Below are the code and all the weights of a small trained network. Each question names an input and a target symbol and asks about switching units off, where a switched-off unit gives its printed mean instead of its output.

import numpy as np


def w(rows, s, z=0):
    codes = np.array(rows[::2]) - 128.0
    scale = np.full(codes.shape[1], s)
    scale[-1] = z or s
    return codes * scale


def f(y):
    return y / 2 * (1 + np.tanh(0.7978845608 * (y + 0.044715 * y**3)))


def softmax(a):
    e = np.exp(a - a.max(-1, keepdims=True))
    return e / e.sum(-1, keepdims=True)


def log_softmax(a):
    a = a - a.max(-1, keepdims=True)
    return a - np.log(np.exp(a).sum(-1, keepdims=True))


def net(x, mask):
    ids = ['βγεζηθλμξπτφψω'.index(c) for c in x.split()]
    T = len(ids)
    res = E[ids] + P[:T]
    u = 0
    for l in range(3):
        q, k, v = (res @ M[l].T for M in (Q, K, V))
        z = softmax(np.where(np.tri(T) > 0, q @ k.T / 2**0.5, -1e9)) @ v
        res = res + np.where(mask[u], z, O[l][:, -1]) @ O[l][:, :-1]
        u += 1
        y = f(res @ A[l][:, :-1].T + A[l][:, -1])
        res = res + np.where(mask[u : u + 8], y, B[l][:, -1]) @ B[l][:, :-1]
        u += 8
    return log_softmax(res[-1] @ U[:, :-1].T + U[:, -1])


Q, K, V, O, A, B = {}, {}, {}, {}, {}, {}
E = w([
[170,220,76],'β',
[100,96,198],'γ',
[74,114,217],'ε',
[126,89,172],'ζ',
[135,101,151],'η',
[178,147,66],'θ',
[195,104,92],'λ',
[133,91,164],'μ',
[166,152,91],'ξ',
[70,110,223],'π',
[99,237,158],'τ',
[135,84,159],'φ',
[137,110,152],'ψ',
[28,118,254],'ω',
],0.013)
P = w([
[150,95,118],'0',
[101,137,92],'1',
[148,140,149],'2',
[85,135,96],'3',
[175,150,172],'4',
[76,136,98],'5',
[195,170,187],'6',
[79,139,93],'7',
[155,179,252],'8',
],0.012)
Q[0] = w([
[93,114,8],'0.h1',
[136,170,88],'0.h1',
],0.018)
K[0] = w([
[9,89,30],'0.h1',
[131,57,127],'0.h1',
],0.012)
V[0] = w([
[114,31,107],'0.h1',
[137,2,187],'0.h1',
],0.0081)
O[0] = w([
[144,254,80,63],'0.h1',
[196,186,75,248],'0.h1',
],0.0092,0.0017)
A[0] = w([
[136,245,111,163],'0.n1',
[166,154,111,73],'0.n2',
[137,60,116,42],'0.n3',
[90,103,110,8],'0.n4',
[133,48,165,136],'0.n5',
[119,136,115,60],'0.n6',
[28,119,27,121],'0.n7',
[59,98,136,44],'0.n8',
],0.012,0.0019)
B[0] = w([
[71,62,157,253],'0.n1',
[212,159,115,165],'0.n2',
[64,230,98,111],'0.n3',
[154,180,115,102],'0.n4',
[65,94,134,224],'0.n5',
[113,147,136,105],'0.n6',
[78,132,6,195],'0.n7',
[232,113,63,165],'0.n8',
],0.012,0.0029)
Q[1] = w([
[236,65,203],'1.h1',
[97,8,71],'1.h1',
],0.015)
K[1] = w([
[170,75,181],'1.h1',
[81,7,68],'1.h1',
],0.018)
V[1] = w([
[138,174,58],'1.h1',
[254,118,139],'1.h1',
],0.0091)
O[1] = w([
[168,20,124,8],'1.h1',
[185,41,254,42],'1.h1',
],0.0075,0.0013)
A[1] = w([
[126,135,148,208],'1.n1',
[141,213,161,171],'1.n2',
[147,174,90,67],'1.n3',
[68,67,252,236],'1.n4',
[234,163,91,90],'1.n5',
[157,223,143,82],'1.n6',
[90,152,84,4],'1.n7',
[192,209,114,79],'1.n8',
],0.011,0.0028)
B[1] = w([
[152,116,104,146],'1.n1',
[163,96,148,148],'1.n2',
[121,68,131,133],'1.n3',
[149,248,127,246],'1.n4',
[89,154,121,144],'1.n5',
[94,59,216,127],'1.n6',
[138,102,207,160],'1.n7',
[63,105,214,122],'1.n8',
],0.015,0.011)
Q[2] = w([
[248,113,159],'2.h1',
[2,73,139],'2.h1',
],0.0031)
K[2] = w([
[204,95,198],'2.h1',
[51,138,3],'2.h1',
],0.004)
V[2] = w([
[128,20,84],'2.h1',
[39,233,1],'2.h1',
],0.0093)
O[2] = w([
[139,201,4,6],'2.h1',
[52,163,76,175],'2.h1',
],0.013,0.017)
A[2] = w([
[158,139,139,52],'2.n1',
[127,195,169,172],'2.n2',
[74,173,88,254],'2.n3',
[162,8,100,157],'2.n4',
[75,114,98,26],'2.n5',
[198,225,129,92],'2.n6',
[93,178,91,29],'2.n7',
[70,177,146,111],'2.n8',
],0.016,0.0047)
B[2] = w([
[199,121,100,151],'2.n1',
[77,162,106,252],'2.n2',
[74,72,61,180],'2.n3',
[120,252,144,144],'2.n4',
[241,111,113,161],'2.n5',
[194,104,5,175],'2.n6',
[133,200,217,150],'2.n7',
[170,65,174,197],'2.n8',
],0.018,0.025)
U = w([
[93,105,209,152],'β',
[142,140,142,166],'γ',
[85,160,3,148],'ε',
[132,147,192,157],'ζ',
[82,242,110,112],'η',
[150,63,49,157],'θ',
[26,48,160,84],'λ',
[49,145,172,62],'μ',
[90,73,222,2],'ξ',
[134,128,125,158],'π',
[200,40,147,189],'τ',
[234,132,76,45],'φ',
[161,83,165,161],'ψ',
[30,110,41,218],'ω',
],0.0077,0.0073)

Each question gives the input, a string of symbols that net reads in full, and the target symbol t.
The units are the heads (2 rows each of Q, K, V and O) and the neurons (one row each of A and B). Each row of codes is followed by its name. A weight is (code - 128) times the scale printed after its matrix; where a second scale follows, it is the last column's (O, A, B and U).
mask holds one flag per unit, layer by layer, with each layer's heads first. A switched-off unit (its flag False) gives its mean, the last column of its rows in O or B, instead of its output. The means were averaged over made-up inputs and are rounded, as every weight is.
A unit's drop is (log p(t) with every unit on - log p(t) with that unit switched off) / (log p(t) with every unit on - log p(t) with every unit switched off).
The circuit of an input: a set's keep is (log p(t) with only the set's units on - log p(t) with every unit switched off) / (log p(t) with every unit on - log p(t) with every unit switched off). Starting from the 12 units with the biggest drops (on a tie, the unit counted first), units are removed one at a time, each time the one whose removal leaves the highest keep (on an exact tie, the one counted first), for as long as the keep stays at least 0.8.
units of the circuit, in order: the units of the circuit, biggest drop first
top k neurons: the k neurons with the biggest drops, biggest first
k most important neurons of layer l: the k neurons of layer l with the biggest drops, biggest first
input λ π ψ, target φ: units of the circuit, in order => [1.h1; 0.h1; 1.n4; 2.h1]
input θ τ β ξ γ, target ω: 4 most important neurons of layer 2 => [2.n3; 2.n6; 2.n8; 2.n2]
input τ γ λ ζ ε π λ λ φ, target φ: units of the circuit, in order => [1.n4; 2.n6]
input λ λ β γ ω, target ω: top 4 neurons => [0.n8; 1.n4; 0.n5; 2.n6]
input γ π τ π τ λ ω β ζ, target ξ: top neuron => [2.n8]
input θ ε φ, target ε: top 4 neurons => [1.n4; 2.n6; 2.n5; 2.n2]
input λ ε ε, target φ: top 4 neurons => [2.n6; 1.n4; 0.n7; 0.n2]
input π ε φ λ, target η: units of the circuit, in order => [1.n4; 2.n4]
input λ γ ε λ γ θ φ, target ζ: 4 most important neurons of layer 2 => [2.n3; 2.n2; 2.n1; 2.n8]
input γ λ λ λ, target η: units of the circuit, in order => [2.n4; 1.n4]
input β λ λ γ ξ ω λ λ ε, target φ: units of the circuit, in order => [1.n4; 2.n6]
input β β β, target ω: top 3 neurons => [2.n3; 1.n4; 2.n1]
input β φ λ ε η, target φ: units of the circuit, in order => [1.n4; 0.n7; 2.n6; 1.h1]
input η λ λ λ ξ, target φ: units of the circuit, in order => [2.n3; 1.n4; 2.h1]
input η θ ε ψ λ ξ τ ε γ, target λ: 2 most important neurons of layer 0 => [0.n5; 0.n2]
input γ β γ τ, target τ: top 2 neurons => [2.n5; 2.n8]
input λ ε ε ε π γ λ λ ξ, target φ: units of the circuit, in order => [2.n6; 1.n4; 1.h1; 0.h1]
input θ ψ θ ω, target ε: top neuron => [0.n8]
input λ τ λ ε η γ φ φ, target τ: top 3 neurons => [2.n2; 2.n5; 1.n4]
input φ θ λ ψ λ ψ π, target φ: units of the circuit, in order => [2.n6; 1.n4]
input ε ξ ψ λ λ λ λ, target φ: units of the circuit, in order => [1.h1; 2.n6; 1.n4; 2.h1]
input λ μ β, target φ: units of the circuit, in order => [1.h1; 2.h1]
input ε λ ε π μ, target β: units of the circuit, in order => [2.n6]
input ξ λ ε τ ω γ, target τ: top 2 neurons => [2.n2; 2.n5]
